Below is a small trained network, with its code and all its weights. Each question gives an input and a target symbol and asks what happens when units are switched off, that is, made to give their printed mean instead of their output.

import numpy as np


def w(rows, s, z=0):
    codes = np.array(rows[::2]) - 128.0
    scale = np.full(codes.shape[1], s)
    scale[-1] = z or s
    return codes * scale


def f(y):
    return y / 2 * (1 + np.tanh(0.7978845608 * (y + 0.044715 * y**3)))


def softmax(a):
    e = np.exp(a - a.max(-1, keepdims=True))
    return e / e.sum(-1, keepdims=True)


def log_softmax(a):
    a = a - a.max(-1, keepdims=True)
    return a - np.log(np.exp(a).sum(-1, keepdims=True))


def net(x, mask):
    ids = ['αβγζλξστψω'.index(c) for c in x.split()]
    T = len(ids)
    res = E[ids] + P[:T]
    r = res
    for j in range(2):
        rows = slice(3 * j, 3 * j + 3)
        q, k, v = (r @ M[0][rows].T for M in (Q, K, V))
        z = softmax(np.where(np.tri(T) > 0, q @ k.T / 3**0.5, -1e9)) @ v
        o = O[0][rows]
        res = res + np.where(mask[j], z, o[:, -1]) @ o[:, :-1]
    y = f(res @ A[0][:, :-1].T + A[0][:, -1])
    res = res + np.where(mask[2:18], y, B[0][:, -1]) @ B[0][:, :-1]
    return log_softmax(res[-1] @ U[:, :-1].T + U[:, -1])


Q, K, V, O, A, B = {}, {}, {}, {}, {}, {}
E = w([
[67,229,244,192,169,138,223,117,170,133],'α',
[178,177,172,188,140,54,141,69,107,105],'β',
[132,103,171,87,171,31,78,136,155,150],'γ',
[140,161,107,117,146,47,94,86,95,181],'ζ',
[138,127,100,181,195,119,97,140,100,92],'λ',
[141,119,101,200,115,115,89,106,153,63],'ξ',
[103,69,140,135,88,130,104,188,217,84],'σ',
[111,131,61,94,165,136,168,140,196,89],'τ',
[127,184,69,165,29,128,156,153,158,138],'ψ',
[84,78,85,146,112,156,121,179,87,184],'ω',
],0.011)
P = w([
[209,134,168,140,138,149,166,184,127,118],'0',
[126,74,127,191,141,40,204,136,132,132],'1',
[88,95,94,170,131,27,173,110,141,137],'2',
[130,118,76,169,138,143,111,85,204,205],'3',
[89,177,94,159,149,147,64,137,189,167],'4',
[48,179,82,139,148,107,67,151,157,128],'5',
[2,193,94,122,132,80,62,185,105,72],'6',
],0.009)
Q[0] = w([
[152,58,99,50,53,107,161,124,32,71],'H0',
[251,56,131,99,98,204,149,68,162,205],'H0',
[153,167,230,61,124,182,136,127,70,69],'H0',
[160,112,179,155,115,235,173,103,95,151],'H1',
[110,158,160,202,166,82,68,138,197,166],'H1',
[92,123,147,211,156,136,157,112,73,117],'H1',
],0.012)
K[0] = w([
[223,159,223,145,174,211,149,176,72,82],'H0',
[183,65,170,192,149,58,255,111,112,120],'H0',
[177,197,217,92,185,60,116,79,131,85],'H0',
[194,65,110,88,107,35,112,103,96,165],'H1',
[23,110,67,156,187,145,147,91,184,96],'H1',
[125,60,51,74,90,127,49,191,151,113],'H1',
],0.0097)
V[0] = w([
[175,198,149,164,132,96,166,83,183,76],'H0',
[147,94,161,109,254,98,60,101,105,120],'H0',
[118,60,161,105,115,135,111,161,218,56],'H0',
[113,110,105,137,65,143,71,153,151,107],'H1',
[107,142,122,65,175,134,185,149,172,154],'H1',
[132,116,22,144,194,159,87,138,114,88],'H1',
],0.01)
O[0] = w([
[77,136,93,59,62,165,76,92,59,63,2],'H0',
[110,162,148,163,228,189,100,102,23,177,72],'H0',
[71,78,157,180,152,161,56,69,212,76,94],'H0',
[168,58,122,156,68,99,114,144,168,156,138],'H1',
[106,165,109,97,194,118,178,109,227,92,137],'H1',
[181,2,96,91,144,120,180,64,95,144,179],'H1',
],0.0097,0.0055)
A[0] = w([
[60,162,114,96,185,147,79,47,138,90,253],'N0',
[157,94,83,81,52,114,134,141,164,64,132],'N1',
[109,179,82,83,170,117,197,123,42,163,163],'N2',
[93,177,160,164,121,140,130,200,192,115,140],'N3',
[56,181,173,202,122,102,2,120,113,143,121],'N4',
[50,124,159,187,177,139,118,61,158,110,227],'N5',
[73,164,187,134,220,150,101,92,78,154,61],'N6',
[70,175,134,91,91,131,99,128,156,82,136],'N7',
[183,74,129,127,118,149,46,71,30,156,121],'N8',
[43,187,136,60,113,183,67,118,107,63,63],'N9',
[136,115,175,53,207,113,129,145,189,131,97],'N10',
[88,75,125,164,154,142,143,96,206,100,125],'N11',
[117,95,82,53,80,125,56,63,102,87,188],'N12',
[60,143,134,91,95,202,68,65,57,94,166],'N13',
[139,77,189,139,111,89,130,40,131,128,142],'N14',
[172,153,159,134,123,132,146,194,53,160,104],'N15',
],0.0082,0.0033)
B[0] = w([
[132,170,78,108,168,179,114,134,57,67,204],'N0',
[127,149,185,128,199,92,167,97,157,180,198],'N1',
[200,152,155,57,120,134,65,191,115,189,192],'N2',
[163,42,90,92,136,146,148,99,114,124,231],'N3',
[69,136,216,208,103,137,62,147,176,162,190],'N4',
[167,84,96,140,161,158,103,192,147,94,203],'N5',
[70,146,186,82,169,127,180,81,149,140,188],'N6',
[79,126,195,65,104,183,110,70,120,123,159],'N7',
[137,70,161,171,113,169,117,25,81,181,165],'N8',
[204,82,114,162,103,98,209,180,114,158,172],'N9',
[111,132,104,222,110,127,147,110,62,117,200],'N10',
[174,194,113,103,84,122,84,163,97,133,253],'N11',
[33,166,98,117,59,132,112,42,138,49,162],'N12',
[170,101,107,195,111,96,254,175,134,104,180],'N13',
[149,64,87,53,119,155,136,172,140,109,171],'N14',
[135,170,86,110,108,98,81,126,162,120,184],'N15',
],0.0076,0.0049)
U = w([
[117,76,169,62,123,177,205,165,119,95,2],'α',
[140,212,133,179,20,125,129,126,63,106,90],'β',
[30,161,203,212,206,140,134,105,146,123,93],'γ',
[115,237,164,40,148,106,44,161,112,186,97],'ζ',
[172,38,172,57,190,188,132,40,62,179,96],'λ',
[75,50,121,220,63,153,122,30,96,133,82],'ξ',
[119,116,139,158,65,175,8,178,161,99,80],'σ',
[141,167,3,39,154,176,114,136,89,28,154],'τ',
[55,142,183,39,84,102,165,45,200,121,136],'ψ',
[217,79,88,201,160,59,186,204,181,180,244],'ω',
],0.0043,0.0042)

Each question gives the input, a string of symbols that net reads in full, and the target symbol t.
The units are the heads (3 rows each of Q, K, V and O) and the neurons (one row each of A and B). Each row of codes is followed by its name. A weight is (code - 128) times the scale printed after its matrix; where a second scale follows, it is the last column's (O, A, B and U).
mask holds one flag per unit, heads first, then neurons. A switched-off unit (its flag False) gives its mean, the last column of its rows in O or B, instead of its output. The means were averaged over made-up inputs and are rounded, as every weight is.
A unit's drop is (log p(t) with every unit on - log p(t) with that unit switched off) / (log p(t) with every unit on - log p(t) with every unit switched off).
The circuit of an input: a set's keep is (log p(t) with only the set's units on - log p(t) with every unit switched off) / (log p(t) with every unit on - log p(t) with every unit switched off). Starting from the 12 units with the biggest drops (on a tie, the unit counted first), units are removed one at a time, each time the one whose removal leaves the highest keep (on an exact tie, the one counted first), for as long as the keep stays at least 0.8.
units of the circuit, in order: the units of the circuit, biggest drop first
most important unit: the unit with the biggest drop
top k neurons: the k neurons with the biggest drops, biggest first
heads that matter: for each layer, one digit per head in row order, 1 if its drop is at least 0.15 and else 0, layers parted by /
drop of u: that unit's drop, to one decimal
input γ β ω β ψ ζ λ, target ψ: heads that matter	10
input ξ β β, target ξ: units of the circuit, in order	H0, H1, N8
input ω ω ω ω τ β α, target τ: heads that matter	11
input γ τ β, target τ: units of the circuit, in order	H0, H1, N0
input τ ξ σ ω ζ β β, target ζ: heads that matter	10
input β ζ β γ, target ζ: units of the circuit, in order	H0, H1
input β β ψ σ, target ψ: heads that matter	10
input ω ω ω γ α β, target γ: most important unit	H1
input γ ω γ β σ, target σ: units of the circuit, in order	H0, N11, N4
input β σ β ζ, target σ: units of the circuit, in order	H0, N4, H1, N5
input γ ω β λ β γ, target λ: units of the circuit, in order	H0, H1
input γ ω ω γ γ ζ, target ζ: units of the circuit, in order	H0, N2, N13
input τ γ σ ζ, target σ: units of the circuit, in order	H0, N4, N5
input γ λ γ, target λ: units of the circuit, in order	H0, H1, N8
input ω σ λ β, target σ: units of the circuit, in order	H0, N4, N5, N11
input ψ ω ω ζ β ψ ζ, target ψ: top 2 neurons	N12, N1
input ψ ω ω ξ β τ σ, target τ: units of the circuit, in order	H0, N0, N11, N3
input λ ψ α σ λ σ γ, target γ: most important unit	N4
input γ ζ α, target ζ: units of the circuit, in order	H0, N2
input γ ω ω ω γ ξ β, target ξ: units of the circuit, in order	H1, H0, N8
input ω λ β β, target λ: top 2 neurons	N8, N2
input ω ω ω γ ζ β λ, target λ: units of the circuit, in order	H1, H0, N8
input ψ α ω γ, target γ: units of the circuit, in order	H1, N4
input β α τ τ, target τ: most important unit	N0
input ω β β ψ β τ, target ψ: top 3 neurons	N1, N12, N7
input β τ α β ω ψ ψ, target ψ: top 2 neurons	N7, N1
input γ γ β α, target γ: top neuron	N4
input ω ψ β γ, target ψ: drop of H0	1.2
input ω ψ β ζ ζ ξ, target ξ: drop of H1	0.7
